Below is a small trained network, with its code and all its weights. Each question gives an input and a target symbol and asks what happens when units are switched off, that is, made to give their printed mean instead of their output.

import numpy as np


def w(rows, s, z=0):
    codes = np.array(rows[::2]) - 128.0
    scale = np.full(codes.shape[1], s)
    scale[-1] = z or s
    return codes * scale


def f(y):
    return np.maximum(y, 0)


def softmax(a):
    e = np.exp(a - a.max(-1, keepdims=True))
    return e / e.sum(-1, keepdims=True)


def log_softmax(a):
    a = a - a.max(-1, keepdims=True)
    return a - np.log(np.exp(a).sum(-1, keepdims=True))


def net(x, mask):
    ids = ['ΠΦαλμσω'.index(c) for c in x.split()]
    T = len(ids)
    res = E[ids] + P[:T]
    u = 0
    for l in range(2):
        q, k, v = (res @ M[l].T for M in (Q, K, V))
        z = softmax(np.where(np.tri(T) > 0, q @ k.T / 2**0.5, -1e9)) @ v
        res = res + np.where(mask[u], z, O[l][:, -1]) @ O[l][:, :-1]
        u += 1
        y = f(res @ A[l][:, :-1].T + A[l][:, -1])
        res = res + np.where(mask[u : u + 4], y, B[l][:, -1]) @ B[l][:, :-1]
        u += 4
    return log_softmax(res[-1] @ U[:, :-1].T + U[:, -1])


Q, K, V, O, A, B = {}, {}, {}, {}, {}, {}
E = w([
[83,68,48,110],'Π',
[95,110,254,113],'Φ',
[155,153,64,127],'α',
[121,204,180,65],'λ',
[59,85,161,60],'μ',
[136,6,148,218],'σ',
[217,165,168,205],'ω',
],0.0087)
P = w([
[191,143,107,97],'0',
[93,179,99,162],'1',
[58,209,83,199],'2',
[112,128,92,105],'3',
[220,62,123,14],'4',
[121,145,90,107],'5',
[38,239,88,251],'6',
[114,142,93,112],'7',
[220,53,92,2],'8',
],0.0055)
Q[0] = w([
[99,157,127,200],'L0H1',
[251,60,133,47],'L0H1',
],0.018)
K[0] = w([
[159,97,139,50],'L0H1',
[4,197,115,214],'L0H1',
],0.019)
V[0] = w([
[153,179,255,99],'L0H1',
[35,60,190,237],'L0H1',
],0.0098)
O[0] = w([
[116,79,254,104,107],'L0H1',
[35,203,148,236,252],'L0H1',
],0.008,0.0038)
A[0] = w([
[102,27,93,56,41],'L0N1',
[243,255,171,103,15],'L0N2',
[198,92,196,145,205],'L0N3',
[91,198,159,138,255],'L0N4',
],0.011,0.0014)
B[0] = w([
[47,82,101,121,168],'L0N1',
[7,192,55,175,206],'L0N2',
[80,137,139,184,224],'L0N3',
[144,184,145,88,255],'L0N4',
],0.013,0.0042)
Q[1] = w([
[2,40,198,68],'L1H1',
[192,8,62,124],'L1H1',
],0.0041)
K[1] = w([
[50,224,87,171],'L1H1',
[54,155,253,31],'L1H1',
],0.0033)
V[1] = w([
[137,91,107,254],'L1H1',
[104,226,83,158],'L1H1',
],0.0091)
O[1] = w([
[95,107,93,255,237],'L1H1',
[151,81,140,126,254],'L1H1',
],0.0098,0.009)
A[1] = w([
[254,169,19,128,226],'L1N1',
[205,164,222,225,161],'L1N2',
[24,119,250,129,164],'L1N3',
[189,175,253,129,253],'L1N4',
],0.0081,0.0027)
B[1] = w([
[235,93,68,92,151],'L1N1',
[195,164,145,180,255],'L1N2',
[145,144,225,78,245],'L1N3',
[167,118,10,126,156],'L1N4',
],0.013,0.0076)
U = w([
[191,113,37,86,166],'Π',
[210,156,204,91,56],'Φ',
[39,82,179,77,2],'α',
[15,190,126,72,30],'λ',
[127,2,162,208,191],'μ',
[106,200,92,191,120],'σ',
[20,53,45,97,207],'ω',
],0.0058,0.00099)

Each question gives the input, a string of symbols that net reads in full, and the target symbol t.
The units are the heads (2 rows each of Q, K, V and O) and the neurons (one row each of A and B). Each row of codes is followed by its name. A weight is (code - 128) times the scale printed after its matrix; where a second scale follows, it is the last column's (O, A, B and U).
mask holds one flag per unit, layer by layer, with each layer's heads first. A switched-off unit (its flag False) gives its mean, the last column of its rows in O or B, instead of its output. The means were averaged over made-up inputs and are rounded, as every weight is.
A unit's drop is (log p(t) with every unit on - log p(t) with that unit switched off) / (log p(t) with every unit on - log p(t) with every unit switched off).
The circuit of an input: a set's keep is (log p(t) with only the set's units on - log p(t) with every unit switched off) / (log p(t) with every unit on - log p(t) with every unit switched off). Starting from all 10 units, units are removed one at a time, each time the one whose removal leaves the highest keep (on an exact tie, the one counted first), for as long as the keep stays at least 0.8.
circuit, biggest first: the units of the circuit, biggest drop first
most important unit: the unit with the biggest drop
k most important neurons: the k neurons with the biggest drops, biggest first
top k neurons in layer l: the k neurons of layer l with the biggest drops, biggest first
drop of u: that unit's drop, to one decimal
input μ ω ω ω Π, target ω: circuit, biggest first	L1N2, L0N1
input ω ω μ Φ λ Φ Φ, target α: circuit, biggest first	L0H1, L0N1, L1N2
input μ ω ω ω Φ λ ω, target Φ: circuit, biggest first	L0H1, L1N3
input λ Φ σ Π Φ σ σ μ σ, target σ: most important unit	L0H1
input ω α Π σ Φ ω μ, target Φ: circuit, biggest first	L1N3, L0H1
input ω λ α Φ λ, target ω: top 2 neurons in layer 1	L1N2, L1N3
input λ Φ Π μ, target α: 2 most important neurons	L1N2, L0N1
input λ Φ α λ, target λ: circuit, biggest first	L0N2, L1N2, L1H1, L0H1
input λ σ Π μ σ, target Π: circuit, biggest first	L0H1, L1N1, L1H1
input Π σ Φ, target Π: circuit, biggest first	L0H1, L0N3, L1N3, L1H1
input σ σ ω λ λ Π λ, target α: top 2 neurons in layer 1	L1N3, L1N2
input σ σ λ σ λ σ σ, target α: top 2 neurons in layer 0	L0N1, L0N3
input σ Φ Π α ω, target Π: 3 most important neurons	L1N1, L0N3, L0N1
input λ Φ Π σ Π, target Π: 2 most important neurons	L1N1, L0N2
input σ ω Π ω Φ α σ, target Φ: 3 most important neurons	L1N3, L1N2, L0N3
input Π α λ λ λ σ Φ, target α: 3 most important neurons	L0N1, L1N2, L1N3
input α Φ λ Φ, target Φ: 2 most important neurons	L1N3, L0N2
input Π μ σ Φ Φ σ σ, target Φ: top neuron in layer 0	L0N2
input ω ω ω σ μ σ σ ω Φ, target σ: top 3 neurons in layer 1	L1N4, L1N2, L1N1
input σ σ Π λ σ, target Π: top neuron in layer 0	L0N3
input ω ω Π Φ, target Φ: 2 most important neurons	L1N3, L1N2
input μ λ ω Π σ Π ω λ, target λ: top 2 neurons in layer 0	L0N2, L0N4
input α λ σ Φ Π σ Π σ Π, target Π: top 2 neurons in layer 0	L0N3, L0N2
input λ σ σ, target α: top 2 neurons in layer 1	L1N3, L1N2
input α σ λ ω Π ω ω, target Π: drop of L1N1	0.7
